Below are the code and all the weights of a small trained network. Each question names an input and a class and asks about switching units off, where a switched-off unit gives its printed mean instead of its output.

import numpy as np


def w(rows, s, z=0):
    codes = np.array(rows[::2]) - 128.0
    scale = np.full(codes.shape[1], s)
    scale[-1] = z or s
    return codes * scale


def f(y):
    return np.maximum(y, 0)


def log_softmax(a):
    a = a - a.max(-1, keepdims=True)
    return a - np.log(np.exp(a).sum(-1, keepdims=True))


def net(x, mask):
    res = np.array(x, float).reshape(1, 5) / 4 @ E
    y = f(res @ A[0][:, :-1].T + A[0][:, -1])
    res = res + np.where(mask, y, B[0][:, -1]) @ B[0][:, :-1]
    return log_softmax(res[-1] @ U[:, :-1].T + U[:, -1])


A, B = {}, {}
E = w([
[142,24,182,2],'x0',
[153,207,20,31],'x1',
[128,128,128,128],'x2',
[17,39,8,137],'x3',
[3,204,218,88],'x4',
],0.0089)
A[0] = w([
[180,103,98,179,134],'neuron 1',
[170,211,141,191,142],'neuron 2',
[95,68,172,212,53],'neuron 3',
[111,77,173,210,71],'neuron 4',
[176,96,75,158,146],'neuron 5',
[47,54,50,140,91],'neuron 6',
[8,161,144,86,136],'neuron 7',
[153,82,68,141,136],'neuron 8',
[138,181,71,72,61],'neuron 9',
[167,82,72,151,125],'neuron 10',
[91,80,56,145,83],'neuron 11',
[153,173,76,70,163],'neuron 12',
[55,174,147,92,139],'neuron 13',
[193,103,81,146,143],'neuron 14',
[146,87,146,43,91],'neuron 15',
[28,156,131,106,108],'neuron 16',
[92,84,177,180,49],'neuron 17',
[91,176,74,212,130],'neuron 18',
[71,175,158,112,154],'neuron 19',
[203,150,170,123,19],'neuron 20',
[94,166,83,200,84],'neuron 21',
[188,210,118,63,101],'neuron 22',
[197,86,88,132,132],'neuron 23',
[110,175,63,78,40],'neuron 24',
[232,208,200,122,45],'neuron 25',
[75,122,67,174,121],'neuron 26',
[169,116,94,143,153],'neuron 27',
[52,108,119,103,120],'neuron 28',
[121,172,67,87,71],'neuron 29',
[104,191,106,148,92],'neuron 30',
[89,140,24,63,117],'neuron 31',
[200,120,129,141,119],'neuron 32',
[58,211,176,114,137],'neuron 33',
[129,185,91,198,100],'neuron 34',
[80,100,87,122,1],'neuron 35',
[118,81,179,53,118],'neuron 36',
[99,177,108,193,117],'neuron 37',
[128,55,137,35,109],'neuron 38',
],0.014,0.0047)
B[0] = w([
[173,167,113,168,181],'neuron 1',
[118,74,86,49,204],'neuron 2',
[103,61,177,213,192],'neuron 3',
[108,74,171,218,188],'neuron 4',
[195,180,136,138,190],'neuron 5',
[49,173,185,70,247],'neuron 6',
[200,184,123,139,223],'neuron 7',
[148,185,115,134,193],'neuron 8',
[122,87,131,193,189],'neuron 9',
[193,189,149,137,191],'neuron 10',
[85,174,183,91,210],'neuron 11',
[152,99,135,179,199],'neuron 12',
[204,171,117,145,196],'neuron 13',
[189,187,97,152,188],'neuron 14',
[145,54,71,78,184],'neuron 15',
[198,187,141,142,201],'neuron 16',
[106,88,149,191,177],'neuron 17',
[134,79,52,62,212],'neuron 18',
[192,178,113,144,188],'neuron 19',
[72,158,154,96,171],'neuron 20',
[172,67,97,67,193],'neuron 21',
[65,81,206,183,192],'neuron 22',
[178,156,116,130,188],'neuron 23',
[111,75,176,194,190],'neuron 24',
[9,175,195,75,218],'neuron 25',
[42,148,134,72,205],'neuron 26',
[172,162,115,141,170],'neuron 27',
[116,185,162,95,193],'neuron 28',
[125,88,154,173,186],'neuron 29',
[144,86,101,116,172],'neuron 30',
[54,73,197,192,238],'neuron 31',
[147,199,150,126,167],'neuron 32',
[204,196,140,143,211],'neuron 33',
[142,69,96,83,191],'neuron 34',
[84,139,165,101,174],'neuron 35',
[153,81,81,94,192],'neuron 36',
[139,83,83,94,187],'neuron 37',
[166,55,23,53,206],'neuron 38',
],0.013,0.016)
U = w([
[214,238,99,150,100],'0',
[151,44,45,30,123],'1',
[42,194,172,70,184],'2',
[110,59,161,249,2],'3',
],0.02,0.0062)

Each question gives the input, the list of numbers given to net, and the class t.
The units are the neurons (one row each of A and B). Each row of codes is followed by its name. A weight is (code - 128) times the scale printed after its matrix; where a second scale follows, it is the last column's (A, B and U).
mask holds one flag per neuron, in row order. A switched-off neuron (its flag False) gives its mean, the last column of its row in B, instead of its output. The means were averaged over made-up inputs and are rounded, as every weight is.
A unit's drop is (log p(t) with every unit on - log p(t) with that unit switched off) / (log p(t) with every unit on - log p(t) with every unit switched off).
most important unit: the unit with the biggest drop
k most important neurons: the k neurons with the biggest drops, biggest first
drop of u: that unit's drop, to one decimal
input [-3,5,-6,-7,8], class 0: most important unit -> neuron 33
input [0,-4,8,-4,4], class 0: 4 most important neurons -> (neuron 6; neuron 31; neuron 33; neuron 26)
input [-5,1,-7,-6,4], class 2: 2 most important neurons -> (neuron 25; neuron 38)
input [6,-6,-2,-6,0], class 1: 2 most important neurons -> (neuron 36; neuron 6)
input [-5,-4,0,8,-8], class 0: 2 most important neurons -> (neuron 5; neuron 10)
input [-1,-5,6,3,4], class 3: 2 most important neurons -> (neuron 3; neuron 4)
input [-2,8,-8,-3,7], class 3: 2 most important neurons -> (neuron 22; neuron 24)
input [-8,-7,0,-2,2], class 1: 2 most important neurons -> (neuron 2; neuron 18)
input [5,-2,0,0,-5], class 0: 2 most important neurons -> (neuron 18; neuron 2)
input [-6,-6,2,3,5], class 1: 3 most important neurons -> (neuron 18; neuron 21; neuron 31)
input [-5,8,-7,-8,4], class 2: 3 most important neurons -> (neuron 25; neuron 2; neuron 20)
input [4,-3,-2,-6,6], class 0: 2 most important neurons -> (neuron 33; neuron 6)
input [8,7,0,-8,4], class 1: drop of neuron 38 -> 2.0
input [6,-5,-1,3,-6], class 0: drop of neuron 17 -> 0.0
input [-7,8,3,-6,6], class 3: most important unit -> neuron 22
input [5,-3,-3,8,-6], class 2: drop of neuron 6 -> 0.9
